Below are the code and all the weights of a small trained network. Each question names an input and a class and asks about switching units off, where a switched-off unit gives its printed mean instead of its output.

import numpy as np


def w(rows, s, z=0):
    codes = np.array(rows[::2]) - 128.0
    scale = np.full(codes.shape[1], s)
    scale[-1] = z or s
    return codes * scale


def norm(h):
    return h / np.sqrt((h * h).mean(-1, keepdims=True) + 1e-5)


def f(y):
    return y / 2 * (1 + np.tanh(0.7978845608 * (y + 0.044715 * y**3)))


def log_softmax(a):
    a = a - a.max(-1, keepdims=True)
    return a - np.log(np.exp(a).sum(-1, keepdims=True))


def net(x, mask):
    res = np.array(x, float).reshape(1, 8) / 4 @ E
    u = 0
    for l in range(3):
        y = f(norm(res) @ A[l][:, :-1].T + A[l][:, -1])
        res = res + np.where(mask[u : u + 3], y, B[l][:, -1]) @ B[l][:, :-1]
        u += 3
    return log_softmax(norm(res)[-1] @ U[:, :-1].T + U[:, -1])


A, B = {}, {}
E = w([
[122,128,117],'x0',
[127,129,130],'x1',
[137,131,148],'x2',
[133,130,136],'x3',
[246,94,94],'x4',
[115,124,87],'x5',
[134,128,154],'x6',
[100,24,136],'x7',
],0.011)
A[0] = w([
[124,12,166,100],'L0N0',
[95,180,149,230],'L0N1',
[246,57,113,2],'L0N2',
],0.012,0.0063)
B[0] = w([
[133,60,254,197],'L0N0',
[185,46,154,253],'L0N1',
[234,146,68,199],'L0N2',
],0.0071,0.0059)
A[1] = w([
[137,202,106,122],'L1N0',
[53,162,173,3],'L1N1',
[134,251,155,64],'L1N2',
],0.02,0.0036)
B[1] = w([
[66,107,168,209],'L1N0',
[253,246,74,221],'L1N1',
[123,16,175,254],'L1N2',
],0.018,0.006)
A[2] = w([
[228,53,171,176],'L2N0',
[252,245,117,236],'L2N1',
[126,120,124,1],'L2N2',
],0.011,0.0068)
B[2] = w([
[11,255,148,255],'L2N0',
[82,238,15,247],'L2N1',
[190,47,210,114],'L2N2',
],0.0072,0.012)
U = w([
[199,215,53,87],'0',
[47,104,92,252],'1',
[82,1,195,28],'2',
],0.0092,0.0038)

Each question gives the input, the list of numbers given to net, and the class t.
The units are the neurons (one row each of A and B). Each row of codes is followed by its name. A weight is (code - 128) times the scale printed after its matrix; where a second scale follows, it is the last column's (A, B and U).
mask holds one flag per neuron, layer by layer. A switched-off neuron (its flag False) gives its mean, the last column of its row in B, instead of its output. The means were averaged over made-up inputs and are rounded, as every weight is.
A unit's drop is (log p(t) with every unit on - log p(t) with that unit switched off) / (log p(t) with every unit on - log p(t) with every unit switched off).
The circuit of an input: a set's keep is (log p(t) with only the set's units on - log p(t) with every unit switched off) / (log p(t) with every unit on - log p(t) with every unit switched off). Starting from all 9 units, units are removed one at a time, each time the one whose removal leaves the highest keep (on an exact tie, the one counted first), for as long as the keep stays at least 0.8.
circuit, biggest first: the units of the circuit, biggest drop first
unit that matters most: the unit with the biggest drop
top k neurons: the k neurons with the biggest drops, biggest first
top k neurons in layer l: the k neurons of layer l with the biggest drops, biggest first
drop when u is switched off: that unit's drop, to one decimal
input [4,-6,-1,-1,-5,-6,2,-8], class 2: circuit, biggest first	(L1N2)
input [5,1,-5,-8,-7,-3,7,7], class 0: circuit, biggest first	(L1N1, L1N2)
input [7,-6,4,1,3,-7,4,-5], class 2: circuit, biggest first	(L1N2, L1N1)
input [4,-7,-3,-6,-7,-3,-1,7], class 0: top 3 neurons	(L1N1, L1N0, L1N2)
input [-1,-8,4,5,2,2,-1,-3], class 2: circuit, biggest first	(L1N1, L2N1)
input [1,6,4,5,4,-5,8,-3], class 1: top 4 neurons	(L1N1, L2N0, L0N1, L0N0)
input [3,6,-1,-5,-6,2,-2,-7], class 2: top 3 neurons	(L1N2, L1N0, L0N0)
input [-2,-8,-7,4,1,8,-1,-4], class 2: top 2 neurons in layer 1	(L1N1, L1N0)
input [-8,-5,-3,1,0,6,2,4], class 2: top 3 neurons	(L1N1, L2N1, L0N0)
input [-3,-1,0,0,-6,1,-6,-3], class 0: top 2 neurons	(L1N1, L0N1)
input [-5,5,-6,3,-8,-5,1,-4], class 0: drop when L1N1 is switched off	3.2
input [5,4,-1,-5,3,3,-6,-8], class 2: drop when L2N1 is switched off	0.1
input [6,-1,1,0,-8,-3,5,4], class 0: drop when L0N1 is switched off	0.0
input [-2,0,1,-8,-4,-4,-7,-8], class 2: unit that matters most	L1N2
